(58, 2, 34, -6, -15, -81) yields 58, -81
((49, -33, -64, -74, 70), (-49, 8, 31, 44, -36)) yields 70, -74
(-26, -56, -6, -82, 50, -48) yields 50, -82
(65, 26, 77, 15, -41) yields 77, -41
(-3, -69, 54, -23, 60, 34, 29) yields 60, -69
(-24, 25, -5, -63, -37, -15) yields 25, -63
(-77, 65, -1, 39, 79, 0, -23) yields 79, -77
(-33, 78, 44, 72, -44, -73) yields 78, -73
---
Q: [169 438 589 521 875 334]
A: 875, 589

Q: [73 14 82 17 38]
A: 82, 73

Q: [57 94 61  6]
A: 94, 61

Q: [22 18 64 76]
A: 76, 64

Q:
[[-290   76 -991  385]
 [ 814  658  619 -537]
 [-319 -942   87  759]]
A: 814, 759

Q: [254  17   8  35]
A: 254, 35

Q: [-638  -50  517  946  111 -533  131]
A: 946, 517
---
[[  1   4  -7   5  10  12  23  21  -9  25   3   7  22]
 [  7   1  13   8  -1  13  16  21  -4  12   1  19  -7]
 [ -8 -12   6   9   6   7  -1  21   3  16  -3  19  -1]
 [  5  -6  14  25   9  -1  28  21   9  12  -3  14  14]
 [ 12 -18  13  13  12  -4  28  21 -10  21  -3  10  -1]
 [ -8   0   1  22   4 -10  14  21  -4  12   0 -14  -5]
 [  4   4 -15  13  20   1  15  21   5   6   2 -10  24]
 [ 12 -32 -11  25  -2  -7  27  21  21  25  -1  -4  18]
 [ -6 -31 -10  16  16 -10  -1  21  27   9   7 -11  -7]
 [  9  -3  -3   5   1  13  -1  21  27  21   7  14  17]
 [-12 -32  14  18  20   0  13  21 -10  24   7   7  25]
 [-12 -11 -15   8  -2  -8   4  21  21   6  -2 -14  25]] yields 1

[[-217  525 -337  689 -404 -664  253 -645  763 -296]
 [ 283  579 -460  692 -465 -590  564 -594  639 -415]
 [ 324  588 -467  691 -470 -586  585 -593  634 -429]
 [-712 -288  708  263 -121 -624 -656 -534  737  719]
 [ 755 -556 -558  577 -590  735  779  685 -653 -502]
 [-152 -557  783 -666  522  746 -588  762 -395  799]
 [ 783 -191 -633  738 -643  454  830  179 -361 -584]
 [-705 -430  804 -395  263 -332 -698   22  481  800]
 [ 720 -391  634 -570 -286  803 -246  811 -669  666]
 [ 128  610 -421  679 -399 -625  502 -611  677 -401]
 [-527 -506  810 -640  646  446 -654  636  118  814]
 [ 535 -637  674 -650  335  896 -343  861 -714  697]] yields -217

[[519 531 623 542 617 495 524 564 520 482]
 [605 437 469 482 512 435 431 533 542 672]
 [595 475 484 510 436 224 278 401 591 497]
 [525 564 606 532 564 509 485 524 511 494]
 [467 423 410 509 590 617 812 625 588 510]
 [618 435 493 531 558 160 347 423 672 477]
 [541 490 476 506 483 434 447 451 540 518]
 [528 422 435 584 640 330 614 475 705 402]] yields 519

[[ -13    0 -122  322 -624  535  308  414 -268   40 -574]
 [-345   94  181 -401  285 -485 -210 -426 -143 -374  264]
 [ 200 -257 -340  237 -416  311   40  257    6  227 -398]
 [ 132 -170 -269  278 -503  403  139  325  -90  169 -472]
 [  86 -115 -222  294 -544  449  195  356 -148  128 -508]
 [-392  152  229 -377  231 -427 -146 -385 -207 -414  217]
 [ 342 -428 -485  182 -280  163 -137  154  188  351 -281]
 [-234  -39   66 -441  386 -595 -346 -502   -3 -276  350]
 [ 184 -235 -323  251 -442  338   67  278  -19  213 -420]] yields -13

[[4363 6164 6675 8063 5764 7701 5092 3057 4988 6387 3771 6527 7712]
 [5128 8470 7349 7006 6855 5157 5984 3882 6353 6935 3890 7739 8317]
 [4354 9004 7830 3196 6515 2391 6145 5389 5523 6153 2627 7838 6153]
 [7504 4166 6110 6280 7636 7157 7265 7382 7660 7476 7955 5660 6631]
 [6487 2617 4531 3565 4951 4298 4623 8663 6798 5417 4432 2434 3793]
 [3831 9740 5682 4228 4773 1061 6288 3351 4171 4582 5890 8820 5698]
 [3482 4375 3605 8056 3316 7882 3838 3416 2870 3447 5011 4586 4379]
 [6834 2831 5199 8173 6364 8690 4918 5800 6479 6912 6902 4299 6490]
 [6445 7059 5802 2633 5615 2792 7457 8277 6653 5402 6532 6487 4137]
 [3405 5792 4258 8201 3651 7250 3732 3212 2857 3589 4490 4947 5051]] yields 4363

[[56 75 32 45 61 66 58 77 71 32 65 71 42 35 67]
 [66 33 64 44 70 74 52 62 60 60 48 71 67 59 45]
 [54 67 35 48 63 64 56 71 71 38 61 71 46 40 64]
 [63 46 58 58 78 55 61 57 53 59 18 71 70 62 51]
 [60 64 53 63 48 57 46 49 46 74 80 71 56 55 67]
 [58 59 55 59 84 45 78 50 46 50 39 71 73 67 39]
 [62 62 66 57 45 60 68 63 51 58 65 71 51 51 58]] yields 56

[[  54   69  329 -115 -577  -46 -326  290  299   14]
 [ 159 -550 -373 -458  116   59  -94  112  -56    0]
 [ 404  170  -15  -69 -159  185 -316  129  629   48]
 [-357  190 -345  239   62  242 -101 -539  213  -30]
 [ 597  -87 -210  -24  100 -412   46   -2 -208  -57]
 [ -39  -26  284 -342  234  -92  189  452 -333   10]
 [  22 -124 -673  -60 -238 -172 -308 -448   25   11]
 [ -10 -581 -102   33 -241 -287   31 -177 -397 -175]] yields 54

[[384 331 329 751 744 246 673 656 639 771 324 336 651 186]
 [768 157 132 203 281 842 171 611 654  85 450  81 273 933]
 [345 278 256 506 581 392 604 297 264 478 259 261 234 372]
 [377 661 700 394 418 346 363 417 417 402 524 764 658 272]
 [582 370 291 646 666 345 652 687 715 754 477 225 647 335]
 [113 481 555 579 617 174 630  68 132 658 250 633 385 213]] yields 384
---
[[ -3   1  -1   5  -7   9]
 [-22  -2 -13 -21  -5 -33]
 [  9  36  -2   6 -22 -20]] -> 36

[[179  22 192 109  93]
 [190 100 143 144 250]
 [126  81  58 147 118]] -> 81

[[72 81 84 82 77 71 61]
 [35 28 23 22 27 34 46]
 [14 14 17 19 22 26 30]] -> 14

[[3354 7711 7023 6200]
 [3630 2808 3340 5141]
 [8019 4809 6837 4638]] -> 4809

[[ 807 -105 -824   14 -250  -62 -827]
 [-546   -1  -70   43  100   87  127]
 [ 249   22 -339  346 -757   79 -423]] -> 22

[[ 660  570  116  212  -48 -216]
 [-862 -831 -384  -23  520  386]
 [ -72 -153 -126 -485 -323  -36]] -> -153

[[ 14 -22  26 -10  -9  22]
 [ 17  41  18  33  41  20]
 [ -2  19  17  13  -7 -27]] -> 19

[[3720 6938 7166 9744 5657]
 [2713 5180 3788 6320 9241]
 [6728 3879 1287 6986 3658]] -> 3879
---
[[ 54  85  -6  30   0]
 [-27  -8 -19  28  25]
 [-13  -4  13  17   1]] >> 85

[ -5   2 -24  20  85  50] >> 2

[ 42 -46  46 -85] >> -46

[[35  9  4 23]
 [57  8 23 16]
 [33 75 14 39]] >> 9

[ 39   8  28  37  14 -19  64] >> 8

[ -4   4  67  36 -14] >> 4

[-66 -53  66   3 -36  12] >> -53

[ 39 -34 -75  -3  30] >> -34

[[-56  13 -45 -15  30 -21]
 [ 75  20 -76 -25  34 -19]] >> 13
---
[[ 47  19 -57  10  -5 -34 -21]
 [ -5 -21 -36 -29  59  29  30]
 [ 54  29 -40  41 -41  -5  62]] ==> -5

[-47 -86 -69  37 -30] ==> 37

[  8 -45  61 -68 -41 -55  19] ==> -55

[-55  68  74  42] ==> 74

[[-19 -76 -24  74  -1  33]
 [ 57  47  52  74  53  33]] ==> 53

[  1  -5  64 -21] ==> 64

[[-42  -8  25  -1 -62 -11 -15]
 [ 34  -6  48  49  -7 -11  55]
 [ 40  -8  55   2  39 -28  13]] ==> -28

[ -5 -73 -51 -44 -22  15] ==> -22
